Each row of numbers stands for one thing and depends on some of the facts below. Use the named rows to name the rest.

Named rows:
[ 11  46   2   9  -5   5   1  18 -16 -16  -7   9 -18 -10 -30 -15 -41  29
  17   8 -28  23 -10  -9  -2   9  14]: J209
[ 46  64   2   8 -20  -9   9  18  18  -6  17   6  22 -23 -11   3 -29  20
  13 -20 -25   5 -15   0   6   4  -7]: J367
[ 36 -36   1  29 -13 -24  20   2  -8   8 -15 -31  27  14  42   9  35 -29
   5  19 -15  -1 -20   3 -17   7 -17]: J490
[-22  16  -4  13 -14   6  28   4  -2 -14  -6 -29  13  10   9 -16  -4   1
  -5   2 -18  -5 -24  18 -26  -7   3]: J365
[  9  44  16  -7 -11  -2   5  20 -14  -7  16 -12  16 -21 -23 -30 -30   3
  12   3 -36  21 -11   1   9 -15   1]: J448
[ -9  21  -1 -18  -3  -6  13 -24   3 -14   7  31  15  10  -7  21  -7  -3
  -8 -13 -12   5 -13   0  -6 -11 -23]: J196
[ 22  57  -4 -16 -11  13   4  18   4  -5  19  22  14 -21 -25   2 -31  12
   2 -25 -15  12  -8   9   9  -9 -20]: J697
[  0  52   3  -4  -9 -15  -2  27 -22  -3  15  -7  10 -18 -21 -21 -26  -1
  14   6 -35  21   0  -4  13 -19   2]: J874
[-14  24   5  -8 -13 -15  10 -23   2 -14   3  22  20  11   2  22   2  -1
   0 -10 -12   6  -8  -3   0  -5 -15]: J408
[  7  44  16 -23  -1   3  -8 -24   6 -29  -2  48   0 -20 -10  27 -21 -10
  -1  14  -8 -12 -19   6  15 -13 -10]: J694
[-25  25  11  -5 -15 -26   5 -14 -12 -18  -6  10  15   6   3   4   3 -11
   4  12 -22  13  -4  -4   1 -12   2]: J203
[  8  33  16 -23   3   8  -1 -25   1 -30  -7  48  -9 -16 -16  27 -25  -8
   6  16 -10 -11 -23   1  13 -11 -11]: J907
[ 14  57  16 -19 -20  13   6  33  -4 -18  -9   4  -3 -34 -30 -12 -44 -14
  32  20 -19   6 -21   2  -3  -8   8]: J707
[ 18 -23  -7   3 -18  27  12   7 -10  -5 -24   1  13  -6  20  12  24 -51
   5  17  15 -10 -36  26 -28 -11 -21]: J873
[ 35  -2  -6  -2 -15  27  -7  -1  -3   6  13  14  22 -13  -8  13  -2 -31
   3 -11 -10  13 -23  23 -12 -15 -25]: J466
[ -1  12  22  -7 -22   3  29  -9  23 -10  -9  -9  22  -2  12   3  -7  -9
   7 -31  -8 -12 -25   4 -24   7 -12]: J109
[  9  23   7  -4  11 -13  -8 -23 -11 -25  -6  53 -14   0 -16  21 -20  13
   4  22 -12   9 -13 -12  19   8  -2]: J181

There are 2 kinds of fact about the things: Θ, ψ.
J139 Θ: J285
J144 Θ: J613,J259
J159 Θ: J987,J500
J165 Θ: J905,J948
J19 Θ: J81,J905,J740,J285,J715,J694,J157
J203 Θ: J248,J137,J715
J209 Θ: J689,J817
J210 Θ: J235,J248,J905,J416
J212 Θ: J517,J149,J904,J364,J855
J221 Θ: J248,J904,J694,J466,J907
J227 Θ: J77,J777,J124
J25 Θ: J121,J898,J305,J758
J254 Θ: J160,J186,J684,J466,J284,J391
J265 Θ: J635,J161,J740,J157
J274 Θ: J705
J287 Θ: J434,J317,J560
J300 Θ: J305,J49
J321 Θ: J248,J500,J260,J408
J328 Θ: J715,J655
J329 Θ: J722,J667
J34 Θ: J149,J946
J344 Θ: J160,J517,J201,J77,J514
J353 Θ: J517,J186,J5,J855
J365 Θ: J147,J188,J830
J373 Θ: J169,J907
J393 Θ: J285,J715
J406 Θ: J684,J137,J149
J419 Θ: J38,J77,J33,J689
J421 Θ: J110,J260,J196
J424 Θ: J147,J364,J899,J169
J43 Θ: J904,J196
J435 Θ: J684,J710,J500,J364
J436 Θ: J224,J739,J722,J571
J442 Θ: J248,J712,J777,J305,J892,J667
J448 Θ: J734,J624,J697,J599,J196
J479 Θ: J892,J285,J391
J481 Θ: J248,J517,J581,J611
J490 Θ: J269,J987,J72,J367,J571
J512 Θ: J147,J862
J519 Θ: J224
J55 Θ: J248,J905,J115,J285,J157
J556 Θ: J38,J862
J564 Θ: J734,J535,J514,J466
J569 Θ: J77,J480
J573 Θ: J235,J892,J830
J580 Θ: J581,J511,J514
J583 Θ: J540,J697,J284
J585 Θ: J157,J899
J590 Θ: J560,J694,J873,J311
J641 Θ: J110,J901,J50,J259
J657 Θ: J722,J694,J466
J690 Θ: J599,J935,J899,J169
J704 Θ: J689,J867,J733,J259
J707 Θ: J434
J711 Θ: J904,J867,J862,J740,J415,J158
J714 Θ: J327,J571
J723 Θ: J480,J817
J726 Θ: J745
J730 Θ: J181,J684,J73,J818,J689
J759 Θ: J77,J137,J697,J50,J452,J571
J770 Θ: J33,J395,J745,J907
J780 Θ: J905,J415,J452
J782 Θ: J560,J284,J907
J797 Θ: J655
J822 Θ: J109,J230,J722,J899
J865 Θ: J149
J874 Θ: J5,J728,J946,J697,J416
J877 Θ: J235,J715
J881 Θ: J694,J311
J884 Θ: J81,J892,J33,J948,J99
J909 Θ: J149,J416,J259
J932 Θ: J121,J777,J511,J599,J241
J974 Θ: J581,J705,J740
J976 Θ: J82,J684,J49
{J109,J115,J158,J201,J210,J329,J481,J514,J517,J583,J611,J635,J704,J726,J728,J739,J740,J830,J865,J909,J99} ψ 535
{J110,J224,J248,J25,J287,J365,J434,J452,J480,J511,J564,J571,J580,J585,J722,J745,J797,J81,J877,J884} ψ 860
{J121,J124,J157,J160,J181,J221,J259,J285,J300,J311,J344,J364,J393,J421,J43,J436,J535,J540,J556,J599,J684,J690,J694,J714,J715,J782,J817,J822,J862,J892,J907,J932} ψ 971
{J137,J165,J169,J188,J19,J230,J260,J305,J327,J373,J415,J466,J613,J711,J723,J733,J770,J780,J855,J898,J946,J948} ψ 689
{J139,J144,J254,J321,J38,J395,J416,J419,J49,J490,J50,J519,J581,J590,J657,J734,J77,J867,J873,J901,J904,J987} ψ 295
{J147,J161,J186,J196,J203,J241,J274,J408,J424,J435,J442,J5,J573,J624,J655,J705,J710,J72,J730,J758,J759,J777,J82,J905,J935,J974,J976} ψ 610
{J149,J159,J209,J212,J227,J235,J265,J269,J284,J317,J328,J33,J34,J353,J367,J391,J406,J448,J479,J500,J512,J55,J560,J569,J641,J667,J689,J697,J707,J712,J73,J818,J874,J881,J899} ψ 289

Rows to name:
No name comes twice in this set of rows, the named rows included.
[ 17  59   0 -24 -11  20   3  22  -2 -12   8  23   1 -31 -32  -1 -41  -3
  18 -11  -9   7 -17  11   1 -19 -10]	J284
[-18  29   5 -10 -24  12  29  30  -9 -17 -29 -18   1  -5   1  -8 -13 -33
  24  25   5   3 -25  15 -30 -13   6]	J287
[-19  36 -16   2 -24  22  13   4   7 -10  -9   5  12  -2   7   0  -1   5
  -8 -16   1  -7 -26  34 -31 -13 -10]	J81
[ 28  -6   4  17 -11  22  -8 -14   4  -2  11   3  16  -9  -5   4   4  -5
  -2 -10 -26   1 -20  22 -15  -6 -16]	J188
[ 22  51 -14   2  -7  25   3  12  -2 -15   5  30 -14 -12 -33   2 -40  37
   5 -20 -15  15 -13   7  -4   1  -6]	J689
[  3 -23  -8  19 -17   7   1  -9 -18   2 -12 -11  19   0  30  -2  34 -34
  -9  13  -8   3 -26  32 -26 -13 -17]	J139
[ 11 -23 -27  10  -6  16   7  -1 -13  10  -5  10  20   8  24  17  40 -26
 -15  -9   2   6 -15  29 -15 -20 -39]	J416
[  8 -27  -8  23  -6  -7   8  -1 -18  11  -6 -23  29   9  31  -4  36 -35
  -2  17 -10  12 -14  18 -13 -10 -20]	J321
[-12  14   5  -8 -10   7  19 -36  14 -25   5  22   9  10  -7  27 -13  11
  -8 -15 -15  -9 -22   2 -14  -5 -11]	J147
[ 17 -34  -9  13  -6  30  11  -4  -7  -5 -21   3   2   6  16   7  19 -32
  -1  12  11  -3 -33  24 -30  -8 -21]	J395
[ 26 -18   1  24  -2   6  -5   2 -13   0  -4   5  -2   8  -8  -6  -1 -11
  16  17 -28  25 -17   3 -10   3  -5]	J723
[  2 -38  -1  11  -1  -4   9   8 -31   6 -18 -16  12  12  21 -12  26 -52
   7  28   1  19 -19  13 -15 -14 -15]	J254

Now the same things, written a new way:
Some rows with their names:
[ 15  -1 -13 -49   9   1  27 -20  -9 -11 -13 -26   2  38  19  -3   5  17
 -19  -3 -16 -28  32 -14  -6 -37  -8   8]: J667
[ 10  -4  -5 -52  13 -12  20 -27  -9 -16 -12 -30   3  38  26  -6   8  10
 -15  -3 -10 -26  23 -18   5 -29  -6  -3]: J73
[-18  18  10  55   1  -7 -20  62  11  61  -1  34   1 -54 -25  15  -6   4
   1   8   5  19 -20  20   0   7  -6   9]: J519
[-58  17  -1  27  31 -27  24  68  21  19  13  35 -40 -89 -13  29 -39 -15
  -1  16  -6  12 -45  24  -2  43   9  11]: J590
[-27 -19 -19  34 -31   8 -13 -16 -50 -15 -14  30 -28  -1 -16  -8 -28   0
  -9  18   3  -4  30   9 -51 -22 -10  -1]: J481
[ -9 -14  -4  -4  -6   2  -2   1  -2 -13 -18 -18   2   2  24  -4   0  16
  -9 -25  -3  -3  19  -1  -1  -6 -16   0]: J514
[  3  20 -12   3   9  22 -42  -3  29 -27  39 -12  13   5  19 -20 -23  20
   2 -24   9   3  24   2   8  29   7  31]: J5
[  9  21 -14   0  15  20 -44   5  34 -17  43 -13  17   6  21 -16 -20  20
   2 -26   5   5  22   1  13  27   9  27]: J82
[  1  -9 -10  -1  11   7 -57  -6  15 -56  51 -12 -12   3   2 -15 -16  13
  -7 -15  26  10  26  -3 -11  39  15  34]: J905
[-12  56 -14  -6  12  58 -67  20  36  29  19   6  29  25 -42   9  -9  -6
  27  44  47  14  27  18 -16   8  66  -6]: J424
[-33  17  26   3 -21   2   3  30   1  -4  10  32  20 -47 -11   4 -11 -30
  22  25   8   4 -35  -1 -10  19  27   7]: J770
[ 27  13   3  12 -25   0 -11  11   9 -14  18   0  25 -49  -9   0  10  10
  19 -29  -3   2  -4 -18  24   5 -25  32]: J137
[ 11 -17  16 -22 -16   3  43 -12  -2 -16  -7 -23  13 -28 -11   8  36 -13
  -5 -15   5 -25 -39 -29  19 -15 -13   0]: J745
[  6 -27  -4   9  14   8  21 -18  18   4 -29 -27 -21  28  14  -3   2  11
 -12 -33 -10  11   3  19   5   7 -15 -17]: J535
[-37  -5  -8   5  22  11  53  -3   2  17 -26  13 -35  16   3   8 -27 -27
   2  24 -21  14 -19  35 -20  18  20 -36]: J782
[  5 -23  -5  10  10   9  23 -18  15   6 -30 -23 -19  30  18  -6   4  11
 -15 -34 -10   9  -1  17   4   9 -19 -17]: J160
[  1 -31   7   0  12  11   9 -20  22   1 -38 -37 -19  36   5  -2  18   1
 -10 -22  14  16  -6  12   2  14   5 -31]: J862

Which thing is each row?
No name comes twice in this set of rows, the named rows included.
[ 33   9   9  -3 -17   1  40   0 -36  28   6  31  20 -17 -30  25  32 -30
  13  32 -32  -5 -34 -23   4 -27  -3   0]	J797
[ 14  17   2   8 -23  -6  -9   9  22 -19  16 -10  22 -54 -16   0   6   6
  26 -24  15   0 -11 -18  34  14 -19  20]	J946
[-24   1   1  -1  -1  -9   2   9 -15  12 -14  22  -1   8   9   5  -9 -16
   9  27  -4  11   4  11 -17  -3  15 -22]	J726
[ 15   9 -12 -63  19  20   6 -12  14   5 -34 -44  11  49 -13  11  27  13
  -8  17  21 -22  41 -11   1 -42  19 -12]	J899
[ 25   8  -4 -24  -7  33  67   9   9   9 -17 -18  20 -36 -19  21  34  -6
  -1 -14 -25 -27 -17 -24  18 -32 -17  18]	J722
[ 16 -39  -5  -5  24   6   7 -13  20  -8 -32 -31 -38  35 -14  12  23   2
 -11 -17  16  17   2  15  -7  15   2 -27]	J157
[  5   1  -1  30   1  22  28  -1  -9  50 -22  23  -9  43   4   2  -9  -9
   0  10 -33  19   1  31 -21 -11  -1 -23]	J714
[ -6  19 -13  34 -14  39 -47   3 -20 -10  49  43   3  11  -7 -17 -42   3
  -5  14  -5   6  31  14 -47   7  18  36]	J442
[ -4   5  -9  10  14  43   0   0  13  50 -47  -2 -12  45 -43  21  18 -16
  10  34  21  20   5  32 -21 -13  34 -48]	J690
[ -1  17 -15 -23  -5   1  16 -23 -42  15 -11  16   2  48   2  -7 -10  -5
  -2  44 -20 -24  27  -3 -28 -51  11  -7]	J159
[ 31  24 -10  -4  23  19 -41  16  27  -5  51  -5  24  12  21  -5 -13  21
   2 -21 -15  17  26   3  19  25   7  35]	J655
[  7  16   7 -10 -14  27 -18  27  40 -12  -6 -22  32 -46 -36  15  27   3
  18 -15  30   3  -5 -14  15  11   8  16]	J169
[-31  18  -1  14  -2  21 -58  -6  -5 -21  47  28   0  10  -5 -19 -36 -11
   3  27  26   5   8  14 -33  30  41  11]	J974

The same things again, as new rows of numbers:
Some things and their rows:
[  5  -6 -26 -13 -18  27  47  -6  16  75 -20 -15 -38  63 -16  45 -16  -7
 -30   3 -12 -21 -26  -4   0 -17   9  11  71  -9]: J259
[ 19  -7   3 -15  35  27  31  -4  39  -7 -19 -10 -40  26 -16 -13   6  -8
  -7  -1  17 -22 -28  -4   1  -4   0  25  49 -11]: J480
[  9  -6 -14 -11  22 -22  -2  23   5 -25 -10  -7 -27  -7 -14  10  37 -11
 -28  41 -14  22 -24  -5  35  -3  56 -34  -5   2]: J269
[ 13   1 -39  13 -16 -21  -4  -4   1  -3 -17  56   9  -9 -18 -20   3  -9
 -18  13 -12  30  -1  -5   9 -17   1 -19  -1 -10]: J581
[ 12  -6 -38   3   7 -21  -1  20   6 -23 -14 -10 -15  -8 -14 -12  26 -10
 -25  57 -13   9  -7  -6   5  -8  50 -28  -3  19]: J391
[  6  -6 -38  46  38 -21  -3  -3   4   6   2 -16 -14  30  18 -21  -2  25
  -5   3   1 -22 -16  17  17   2   6 -33   0  -8]: J203
[  5  -5  -4 -13 -20  20  43  -7  22  67 -19 -10 -40  71  -8  38 -16  -8
 -27   2 -12 -22 -27  -5   0 -17   8  15  63 -12]: J715
[  6  -5 -40  43  47 -22   6  -2   5  14   3 -15 -22  11  18 -22  -1  25
 -16   4   7 -22  -1  -3  17  14   8 -33  -3 -10]: J976
[  6  -5 -17 -13 -19  29  51  -7  21  67 -19 -15 -37  55 -14  44 -17  -8
 -28   3 -12 -23 -27  -5   0 -16  11  16  60 -11]: J684
[ 72  22  15 -11 -25 -19  -2  25   3 -21  24  20  -1 -13 -20   8 -12 -13
 -25  90 -18  -6   3  43  16 -18   4   8  -4  34]: J158
[ 11  -4 -38   4   6 -22  -2  16   6 -25 -15 -10 -15  -8 -13 -10  25 -10
 -24  63 -13  10  -8  -4   9 -11  54 -28  -3  14]: J899
[  5  -8 -16  -3  24 -19  -6  -1   5 -20 -15  39 -29  -6   3 -21  17  -7
 -24   3 -11 -21  -7   3  34 -17   0 -36  -4 -10]: J327
[ 16   1 -39   2 -11 -21  -4  -2   1  15 -17  53   9 -10 -19 -19  12  -8
 -23   5 -12  27  -7  -6  13 -17   2 -24  -1  -9]: J901
[ 91  42  32   7 -24 -19  -3  17   2 -15  41   4  23 -16 -17  15 -13 -11
 -28  93 -13  -9  -7  47  31 -18   4   7  -2  36]: J210
[ 41  31 -33  35  -1 -19  -5  -3   1  23  -6  40  30 -12 -16 -21   0  -6
 -24  16 -12  27 -24  -4  16 -16   4 -28   2 -12]: J590
[  6  -5 -17 -13 -18  38  41  -7  22  56 -19 -14 -38  65 -13  40 -18  -8
 -28   5 -12 -21 -28  -1   0 -16  11  12  62 -12]: J694
[ 16  -7  12 -13  34  49  18  -5  37 -21 -20 -14 -39  46 -13   1  -3  -7
   3   1  23 -19 -29  -3   2 -15   0  20  27 -10]: J722

Name these rows:
No name comes twice in this set of rows, the named rows included.
[ 41  -9 -25 -12  90  74   2  -2  57  -5 -17 -18 -31  36 -16   1 -12  -9
 -12   1   4  -1 -31   0  -2  -1   0   5  26 -15]	J434
[  4  -7 -38  11  19 -19  -4  -3   5 -19 -17  35 -26  -9   8 -21  10  -7
 -16   4 -12 -22  32  -7   5 -15  -2 -35  -3 -10]	J305
[ 90  41  38   8 -24 -18  -3  10   1 -17  39   7  15 -16 -18  18 -11  -9
 -25  97 -14 -13  -8  44  38 -16   4   6  -4  21]	J329
[ 32  19  -5  19  -1 -19  -6  -3   0  19  -9  47  16 -11 -15 -18  15  -7
 -26   7 -10  31 -26  -3  49 -16   4 -32  -2 -11]	J490
[  7   4  -3 -11 -11  34  60  -8  15  90 -19 -14 -37  24   6  53 -18   9
 -31   4  -3 -22 -25  -6   1 -14  16  20  59 -12]	J300
[  7   7 -30  11  18 -23  -5  -1   4  12   8  29  -2 -12   8 -23  19   3
 -26   3 -10 -26  -3  -5  21 -10   1 -36   2   4]	J723
[ 38  22 -38  24  -6 -21  -4  -3  -1  49 -12  34  35 -11 -17 -20  16   0
 -25   4 -10  21 -15  -4  27 -17   3 -30  14   7]	J144
[ 13   0 -22  -1  -4 -21  -6  -3   2  -2 -18  59  -4 -10 -17 -19  13 -10
 -27   5 -11  37 -22  -5  31 -19   4 -32  -1 -11]	J987
[ 22  -4 -39   8  31 -20  -4  25   8 -24  -3 -15 -11  -8 -15 -11  19 -10
 -26  62 -15  19 -26  -5   1  -2  51 -31  -3  -2]	J560
[ 29  27   5  26   3 -24  -4  31   4 -20  11 -14   9  -7   2 -12  29  -7
 -27  52 -11  33 -26  -7   7 -13  52 -32  -1  25]	J328

